B, the same points and some others measured another way; then each row and its match in B:
B:
1: [ -36 -235 -110  158   81  -32   87   65 -147  202  -74    5  208  -52
  -26   50  125 -178   55  -21  -26   87  457 -173   34  -82  229  242
  156   90  -61  105  -17  -17   24]
2: [ 104  205  -10  102 -261  147  133  155 -288 -113 -235 -109   54  151
  -23 -157  202  -26  -75  -59  117  -60  -64   15  -90  207   19  -69
  -42 -180   81 -223   13  -12  102]
3: [  48  -82  -99  219 -173   29   55  145  216 -121  126  156  -40  108
   -7  -44 -146 -112   -3 -179 -117  -39 -286  130 -125 -231   88 -118
 -188 -147   96  -46  189  144 -102]
4: [  38  -83  -25   25   15  -46  -82  -49   -7  146   60  -54 -201  -78
   76 -235  202   69  -73   82   95 -116   18   -9  179  182 -147 -152
  153  129 -138  -64   82  189  -74]
5: [ 163   18  -28  -66  -35  -93   17   27  235 -160   77  197   18  126
  -29  117 -210  181  -97 -122 -167   63 -229  129 -131 -124   44  -33
   -7  -61  101  -27  194 -102  161]
6: [  48 -212  141   63 -154  -32   31  226   14  -85 -207  -58   90   35
  -17   89  -91  -49  -44 -125   96   27  117  122 -252 -132 -112  -49
   28  -35   -9    8   31   29  157]
7: [  -4 -210   70  114 -146   19  -27  253 -119   56 -269  -22  155   39
  -50   61   52 -105   -9 -163  120    7  187   41 -223 -144  -54   57
   48  -38  -26   53  -38   11  176]
8: [ -35 -249 -250   20  -41 -177  150 -222   91   34  212  191  -48  124
   82  192   24 -151 -135  109 -197  249  167 -136  109   -3  355  179
   49  216  -14  136  125   58   42]
9: [  75 -211  159   39 -134  -35    4  218   14  -43 -207  -39   64   38
   -2   16  -59  -38 -103  -64  132   27   80  133 -213  -65 -112  -41
   37  -23  -65   31   52   60  168]
10: [ 174  100 -140 -220   60  -80  -61  -42   38 -110   13   96   66   51
 -106  190  -98  214   47 -148 -188   -7 -101   74  -88  -76  -52  -17
   -3  -75   77   60  116 -192  204]
11: [ 150 -178   24  -75  255 -113  182   -4  -82   62 -146 -119  315  -83
   39  -46  107 -142  -71  164   70  122  449 -107   48  132  179  212
  213   18 -117  104   67  -46   33]
12: [ -16  -25 -138   57 -104   56 -229   98 -112  154  -63   35  -88   -2
  -66  -71  195   41   94 -219   27 -188 -119   27  -27  -91 -197 -126
   -5  -34   -6   16   -4   77   29]
13: [  28  -83  -66  225 -145  162  -28  292 -234   59 -145 -100   46  -65
 -146  -92   20 -163  201 -201   40 -183  133   56 -105 -143  -93  -73
 -152 -135  -58   38   -2   95   -2]
14: [ -42 -208 -133  166 -208   76  -27  181 -200   50  -80  -38  -28  -12
 -113   86   -9 -207  156 -168  -24  -72  178   33 -109 -169  -34  -27
 -160   -3  -70  137   -7  111   70]
15: [ 270  274    5  -40  160   85  -27  191   -9 -102  -90  -59  189  -77
 -132 -167  -55  226  142 -205  -44 -226 -161  114  -78  -37 -151 -134
   21 -302   95 -163  128 -156   -1]
16: [ 106 -114  -36   42 -207  -49   70   65  227 -228   85   86 -109  137
   35   26 -175  -83 -103  -76  -70   15 -292  193 -153 -102  -11 -184
 -196  -93   43   -4  213  154    0]
17: [ 180  -67  158   70   75  -36   -9   40  125   71   85  -48 -207 -120
   60 -406   -7  144 -170  186  132 -126  -30  110  188  246 -133 -171
  147   96 -221 -122  195  202  -60]
18: [ 191  253 -176  -90  118   61  -60   55 -134  -25    3   23  104  -58
 -202   44  -70  264  218 -218 -209 -159  -14   25   -2  -58  -68  -23
   -1 -143   82  -42   77 -244  126]
19: [  54   69 -220   85  186   -6  114  -70 -137  104  164  -11   58 -132
 -109   69  -31  161  212  -48 -266  -28  396 -175  206    4  169  118
  181  114   23  -78   45 -185    0]
20: [  78   -3 -170  -30  209  -77  115  -87  -31   44   68  -21  171  -64
  -16   70   57   40   92  -16 -158   36  273 -141  100    3  157  110
  176   29   45  -16   69 -123  -26]
21: [  78 -222  134   52  -16 -224  236  -56  356 -141  156  126  -32   78
  128  138 -284  130 -260  115 -119  260  144   36  -33   -9  193   61
  232  202   21 -112  202  -25  112]
22: [  59 -113  -36 -118  -63  -60 -143   25  -78   71 -111   48  -31   39
  -41   74   83   78  -54  -73   35  -11   25   46  -66    3 -123  -10
   60   58  -75  118   28   -2  219]
23: [ 123 -348   92   78 -177 -109  324  -83  -83 -156  258 -166 -459 -155
  -59  124 -527   39  -67  393 -160  157  635   98  218  280   60  -43
  -49  481 -415   93  207  145  239]
24: [ -95 -282 -163  234   79  -29  124   95  -46  154  -40  -17  274  -44
   25   59  144 -313  127 -115  -46   53  381 -176  -29 -221  235  173
   98   -8   46   81  -16   50 -151]
25: [  75 -258  -49 -187 -126 -121  -83  -15   20  -82  -57  -17 -106   42
   -6  171  -47  -81  -58  -13   13   26   -6  144 -124  -31 -178 -119
 -107   59 -130  230   94  127  179]
26: [  86  151 -202   17 -155   70  -31   72  -11 -136    4   45   -6  123
  -51  -18   73  -10   77 -236  -90 -133 -345   82 -120  -89  -59 -177
 -181 -235  165  -81  101   25  -36]
27: [ 133  -30  111  195   37   84   28  358   42   -3 -211   16  306   -9
  -79 -157  -54  -43   30 -222   79  -88   -9   94 -218 -210   13   34
   33 -262   61  -69   77  -37    7]
28: [  17  -31   24  147 -202  -35   27  138  167  -74  -33  218   53  198
   10   92  -76  113 -143 -204  -61   91 -174   61 -207 -182  100   23
   72  -44  174 -139   89  -63  152]
29: [ 173 -137   61  -20  117 -190  182  -91  243  -73  192  121  -36   -7
   30   52 -280  182 -184  163 -163  185  186   23   99   66  196  101
  191  194  -79  -23  228  -66  133]
30: [  18 -343  155   80  -55 -135  147   54  131  -42  -38 -148  -51  -47
  144  -35  -20 -123 -146  117  137   73  253   51  -41   55  -66 -103
  144  138 -117  -29   88  205  -39]
31: [  81  -21 -196 -111  -82  -85  201 -255 -191  -37   75  -52 -126   98
   75   -3  201  -87 -166  262  -35  132  183 -120  205  379  199   51
   28  167  -98   16   96   74   79]
32: [  87   99  -29  -32 -259   34  138   27 -324  -66 -250   11   80  237
  -26   55  194   12 -209   38   68  145  108  -60  -95  247  168  153
   52   -2   29  -74  -14 -116  341]
33: [ 246  163   79   50   83  137   54  307 -108 -111 -209 -188  236 -101
 -126 -220  -38   34  153 -163   76 -225  -17  138 -134  -15 -159 -138
  -48 -332   28 -126   87  -60  -28]
34: [ 123   59 -112   57  183   -7  107   16    3  -10  114  -77   75 -139
  -59  -42  -69  113  171  -62 -163  -91  194  -44  102  -15   35  -37
  105  -30   33 -107  111  -87  -92]
35: [  93 -158 -153   77   61 -112  184 -127  148  -34  289  109  -98  -17
    1   44 -204  -19  -36  125 -240  120  172  -30  165   13  264   74
    5  160  -80   56  216   47  -22]
36: [ 144   29 -103   63  247   -2  130   37   18    9   76  -82  179 -150
  -39 -108  -19    9  154  -35 -114  -84  192  -53  100  -19   87   10
   96  -92   15  -65  120  -53 -154]
37: [  28 -165 -142   37  -54 -113  211 -127   34  -65  142   15  -53   57
   65  108  -23 -114  -80  114 -133  153  205  -74   76   71  218   49
   35  139  -20   17  124   65    0]
38: [  62   40 -106   50  -62  -16  187  -99 -133  -12   30  -43  -31   69
   53  -83  167  -17 -113  124  -21   65  144 -106  135  242  177   36
  101   75   -5 -128   77   20   17]
39: [  86 -322  181  153   -4  -96  101   83  196   23   84  -38 -154  -99
   92 -206 -143  -58 -171  183  101   23  167  105   78   81  -23  -86
  103  166 -232   -3  186  256  -45]
40: [ 326  191  -34 -107   74   94   31  112  -96 -199   20 -185  -56 -143
 -167 -189 -192  113  173  -21  -64 -258  -95  205   32  125 -219 -258
 -202 -217 -105  -26  204    8    3]
41: [ -14 -258  -73  300  102   12  108  154   16  179  -25   15  222  -62
   34 -184  125 -305   29  -24   39    2  252 -108   33 -130  242  144
   70  -45  -43   48   65  150 -196]
42: [ -46 -156  -13  117 -133   27  -51  194 -179  111 -235  -14  137   44
  -48   62  148  -81   25 -178   93   -5  189  -31 -166 -119  -29   63
   83  -14    9   35  -67   -7  153]
43: [  59 -176  107   97  -26  -40   30   53    0   97  -23  -90 -128  -69
   79 -235  101   -2 -139  134  156  -45  149   24   97  186  -82  -94
  156  135 -173  -72   88  192  -16]
44: [  46  152 -325 -140 -243   49   10 -138 -417  -31  -70   31  -79  186
 -109  174  224    1    7  -32 -116   34   33  -91   29  199   92   62
 -124   28   17   73  -15  -96  282]
45: [ 125  206   -8  -68 -212   50   53   48 -202 -120 -216  -32   43  201
    0  -60  218  101 -170  -41   99    1 -139   19 -106  225  -17  -44
   41 -115   96 -181   20  -72  206]
46: [ 123  177  -92 -106 -160   26    1   25 -161  -87 -180   49   91  207
  -27    8  208   63 -127  -93   33   14 -185   13 -118  117   31    0
   -4 -146  114  -77   40  -95  200]
47: [-104 -355 -129  108  -84 -111   26  -65   15  125  113    1 -154  -37
   67   83   56 -159   -7   41  -40   59  265  -65   79  -41   34  -16
   63  241 -117  111   42  195  -36]
48: [  -3 -181  -89  184  -28  -84  187  -17  138   19  105  127   67   85
   86   -7   13 -143 -139   39  -75  151  108  -82   29  -48  311  127
   87   60   36  -34  130   73  -62]
49: [ 102 -106   -1  -12    5  -12  -45  172  -23   15 -185   21  200   30
  -51    3   36  -76    0 -137   53  -23   11   66 -173 -128  -25   34
   -3 -140   -2  100   53   -9  102]
50: [   5    1 -178   91   -6  -55  133 -100   12   36  119   83   31   74
   56   13  121    4  -59   -8 -130   81   86 -135   97   43  230   74
  128   60   95 -109   83  -19  -38]
51: [ -99 -365  -59  165  -56  -61  153   57 -122   81  -49 -147   63  -81
   33  145   39 -235   85    2   -1   81  538 -108  -20  -74   75   70
  105  173  -82   77  -32  103  -11]
52: [  20 -212  -71   41   32 -184  128 -106  241   30  100  213   84  136
  133   43   57  -76 -250   76  -70  234   29  -81   20  -24  314  169
  169  105   41   25  150   47   14]
53: [ -88 -193 -248  156   44  -98   93  -53  159   62  159  116  115   39
   69  134   66 -163   74 -140 -183   81  102 -131    3 -236  231   73
   69   21  139   19   74   47 -172]
54: [ -71 -137  -88  294 -319   48  287   19 -223   17  -40  -11  -56  178
   93  -89  206 -284 -196  146   63  159  224 -138   63  212  344  119
   -3  113  -29 -104   27  168   17]
55: [  22 -107   70  164   18  -23  -32   53  -60  258  -16   71  -70  -43
   20 -216  143  133 -147   79   94    0  218  -79  154  145   55   93
  283  206 -144  -85   37   45   97]
56: [  47 -160  210   50  -53  -66  -76  208  109   55 -227   47  134   53
   46  -29   50  105 -164 -127  171   24   20   80 -205  -96 -121   -2
  231   -8   19  -76   20  -10  165]
57: [-140 -295  -93  266  -62   -5  101  103 -156  182  -84  -67  123  -36
   29   54  181 -248   76  -71   34   48  457 -168   -7 -113  142  130
  138  109  -21   27  -68   94  -55]
58: [ 208  124 -115   69  265   43   96   14  -66   85  109  -30  110 -147
  -80 -268   15   65  102   48 -102 -123  145  -62  223  117  139   47
   75  -78  -72  -61  161  -48 -112]
59: [ 268  266  -30  -31  102  135   -4  198  -81 -140  -90 -165  122 -104
 -137 -235  -21  106  192 -175    2 -293 -174  151  -52   21 -215 -234
 -106 -339   51 -133  132  -47  -77]
60: [ 252  110  212  -16  -63  -17  104  163  191 -227 -151    6  112  137
   77 -218  -30  116 -262  -14  141   -7 -317  187 -175  107  -52 -141
   51 -229   85 -225  193    9   62]
61: [ -40 -123 -143  169 -249    6  340  -64 -250  -90   20 -145  -78   87
   63   62   97 -234  -59  153  -39  148  376 -132   81  218  261   46
  -20  144  -25  -83   24  102   10]
62: [ 179   11   22   62    1   96   24  253 -106  -63 -160  -81  164  -50
 -133 -100  -90  -40  108 -140   26 -128   41  116 -135  -75  -66  -47
  -97 -212  -32   14   86  -20   60]
63: [ 158  106   35  -83    5   40 -241  137   44   32 -136  -38  -33  -17
    3 -303  217  128  -30 -155  182 -274 -391  163  -60   47 -359 -285
   15 -207   -8  -96   96  120  -43]
64: [  -2   18 -113  173 -451  131  154  113 -281 -156 -118  -68 -118  202
  -26   -1  104 -191  -53  -51   39   -1  -33   40 -111  113   67  -93
 -220  -67   37  -96   22  125  112]
65: [  44   48   -8   20  -49   29 -258  151    7  123 -103   59  -38    1
  -49 -109  149  202   27 -248   67 -197 -213   80  -83  -91 -266 -156
  102  -71   42  -84   17   11   67]
66: [ 136  -67   35  -68 -133 -125   46   24  269 -216   59  166  -48  155
   13  161 -244  147 -161  -88 -121  104 -218  168 -182 -108   -1  -73
  -19  -13   80  -28  193  -40  186]
67: [ 138 -287  269 -159  -77 -171  -36  145  200 -110 -268    3  110  100
  101   44  -41  -25 -295    0  225  114  -62  207 -297  -29 -172  -55
   97  -31  -75   95  107   88  233]
68: [ 124   12  -50 -139   -9  -23 -216   24   -4   24  -10    2 -147  -41
  -67  -50   32  191   34 -108    2 -174 -164  137   -6   15 -295 -198
    1   -6  -77   39   87   41  110]
69: [  32  -53  -33  -84  112 -129  -17 -159 -130  217   12   30  -54  -40
   18   16  181  251 -123  135  -20   92  362 -164  210  241   59  151
  380  309 -114  -37    2 -108  215]
70: [  10  154   19  232 -375  157  142  194 -359  -21 -255   39   45  237
  -71  -32  156   62 -144  -88   70   69   98  -61 -120  151  178  125
   58  -24   99 -240  -55 -123  305]
71: [  34  -38 -180  134  -92   -9  202 -105  -98  -12  175    4 -140   24
    6  -26    8  -60  -25  120 -140   59  195  -94  181  163  226   30
   -2  136  -49  -61  116   71  -17]
72: [  17  -98 -191  -25  142 -115  121  -82   27  -26   88  -61  142  -67
    8  208    0  -25  158  -93 -190   42  284 -108   12 -117   85   26
  124   34   89   12   54  -86  -69]

[ -11 -138  -11   35   89  -64 -536  -97   19  264 -185  -71  -15  383
   43   56   67 -332 -195 -187  -23   54   50  -67  -63   20 -158  -43
  -23  -68 -212   87]
70
[-102  -43 -165  201 -233  -58 -116  -56  -35  -14   99   54 -115   44
   17   46 -141   11  169    7 -178  -40 -125   17  -98  138  -77  -12
   66 -112 -134  -42]
19
[ -47   90 -178  -68    7  -45 -108  -39  -38   69  -66  -63   40   -6
   87  105  174  -64    1  -13    3   52  111  298  146  -79  140  -64
 -137   75  -59 -151]
41
[ -82   45 -130  172 -156  108 -320  -89   -2   95   28  159    0  128
   56  112  -30 -134   54    0 -109  105  -63  251   -1  102   73  -38
  -59  -16 -133  -91]
1
[  84  143 -377    6   33 -280    6   34  -36  -23  -96 -120   82   41
   79  135  -41 -216    8   61  153   79   45  275  123   -4   35   36
  -89   98  -19 -138]
33
[ -41   19  -24   90 -124   95  -99  -68  108  -11   43  127   43  119
   75   53   49  -86  -24  -61  -99   97  -39  228   49   26  135  -69
 -135   75  -71  -90]
57
[ -33   28    3  174 -152  142 -136  -77  107    6   75  220   53  136
   29   36   -6 -100  -26  -23  -71  106  -72  212    9   88   86  -64
 -104   66  -56  -41]
42
[ 138  -57  275  -58   95 -271  128  186   27  105 -280 -314 -121  100
  279 -141  368  -80 -268   -3   38  -96  124  -12  183 -270  -67  -91
 -105 -213 -195   33]
64
[  23   20 -117   -5  103   17   24  -85   20  -68  103  191   43   -2
  -46  -16  100  107  -77  103  121  -52  169 -120    6  -47   33  -33
 -203  305  211   53]
30
[ 126  -31 -114  -37   69 -338   43   15  163  -45 -132 -196  114  210
   79   54   28 -274 -164 -153   76   67   19   78   56    0  -62   41
  -42   39  -96   29]
2
[  29   36  -57  -85   26 -128  197   51   30 -180  -25 -173  -58  -44
  133  -42   93  263  -41  -81  -98 -109  169 -225   76 -209   98   75
 -111   48   14   30]
16
[  -8  -34 -139 -112   -9 -232  197   -3   67 -116  -41 -304   11   22
   23   -6   39   19   -5 -224  -63  -42   61  -16   56  -88   -4  -10
   -9   38  -57  -31]
26
[  75  199  -90  161 -158 -258  323  194  -85  -55  -75 -164  -54 -189
  123  -29   49   21   67  204   69  -63  -29  314  180   13  -59   23
   75 -243 -102  -39]
58
[ -54  110 -175  269 -258   15   -2    0   -1 -121  101   59  -31   -3
  -22   34 -253   96  153  -26 -158   -4 -116   28  -57  175  -45  116
  127 -139  -83   59]
10
[ 220  224  -16  184 -109 -341  552  330  -77 -160 -129 -214 -120 -170
  255 -122   20   70  -12  304  142 -112  -20  157  222 -137  -39   27
  -28 -219  -44  -74]
40
[ -76  -13 -194  192 -205  -96  -79  -31  -56   -7   77    7 -103   24
    9   38 -144  -19  165   26 -117  -40 -118   49  -73  135  -94  -17
   72 -106 -115  -51]
18
[ -35  164 -191  263 -164   75 -113    7  -58 -128   83  144  -66  -17
   16   27 -229  241  107   66 -141  -48   14 -186  -75  101  -14  211
   71  -99   -4  145]
29
[ -77   33 -159  -61   20  -44 -181  -67  -36   32  -56 -122   -5   27
   22   69   90   69   -3 -132  -95  -23  146  -22   32  -50   33   56
  -14    0  -71   32]
48
[  -5  171 -212   27  -39  -86  -91    8  -29    7  -54   21   60  -45
  124  145  122  -37   27   94    5   75   85  341  148  -15  157   55
  -96   18  -65 -103]
27
[ -12  183  137  191  -76  154  100   21  -38   59   73  275   39 -219
  -61  -75  273  160  -57  299  131  -69  107  265  130   94  -30  -53
  -19  -42  107  161]
56
[ -22   72 -266   92 -129 -161   82    3  -31  -96   51  -68  -22  -45
   12   58 -111   29  127   14  -40  -32  -25   78    4   60  -19   43
   30  -11  -31  -49]
34
[ -29   26  237  115  -76  175  151   47  -70   53   35   65 -133  -95
   31 -203  210  208  -69  131    2 -139   82   -9   90 -118  -30 -185
 -104  -54   39   32]
47
[ -50  125 -109   58 -191  -39   15   -1   92  -67   10   19   69  -28
  145  132   92  -21   72  -32 -151  109  -39  427  137   30  221   28
  -64  -37 -148 -136]
24
[  24  185   69  168 -140  -21  118  115  -44   34  -35   82  -23 -163
  131  -10  221   60   -4  251   33  -15   25  378  186   10   58  -23
  -30 -170  -72   -5]
49
[ -35  173   15  161 -158  -20  125  102  -81  -70   -8  -47 -103 -195
   75  -51   67  312   70  105 -126 -133   77   -7   75    3  -17  128
  108 -269  -77  147]
5
[ -50 -249   10  110  -62  -96 -315 -100   29  157  -38  -78 -123  335
    6  -31  -63 -253  -56 -191 -111  -35  -99 -189 -163   69 -235 -127
   26  -89 -204   36]
44
[  84  134  -62  127  -28  106  213   31   48 -225  110  185    7  -14
   46  -85  -75  222  -55  103   52  -37   88 -160   40  -91  111   37
 -201  221  195   29]
39
[  40 -131    6 -126  166 -168 -262  -39   58  139 -198 -209   -7  289
  114   17  179 -206 -226 -216   -9   11  139 -126   25 -149  -49  -47
 -127   28 -145   28]
54
[ -37   -2  -66   95  -48  108 -251  -74   -6   75   23  157  -37  149
   72   42   34  -70  -28   22  -47   45   21   72   -1  -19   75  -89
 -165  100  -37  -93]
51
[ -72   40 -184   73  -44   23 -216   -9 -157   29  -47 -126 -156   69
   56    0 -119  139   63  -83 -144  -84   89 -240  -39  -88  -35   48
   -1  -86  -83   -1]
35
[  28   22   92   66   29   61  347    5  -55   13   77   11   -3 -122
 -199 -245  118   90 -107  103  249 -151  106  -31   61  -17 -213 -228
  -44  132  222  104]
4
[  24 -100 -113  -22   97 -232 -112  -91   65   78  -49  -80   73  144
  -94   25   82 -200 -123  -85  112  -25   70  -41  -45  100 -209  -17
   25   62  -17  145]
45
[  81  -39  -84  106  -29 -200   51   11  100  -67  -41 -121   20  183
   -8  -38 -134 -132  -87 -123   21  -18  -43 -123  -44   64 -176   39
   49  -27  -63  116]
31
[ -42  -20  199   74  -66  129  209   -1  -69  109   44    0  -83  -93
  -90 -217  212   62  -68   72   99 -121   45  111   88  -52 -124 -296
  -62   -5   58    1]
12
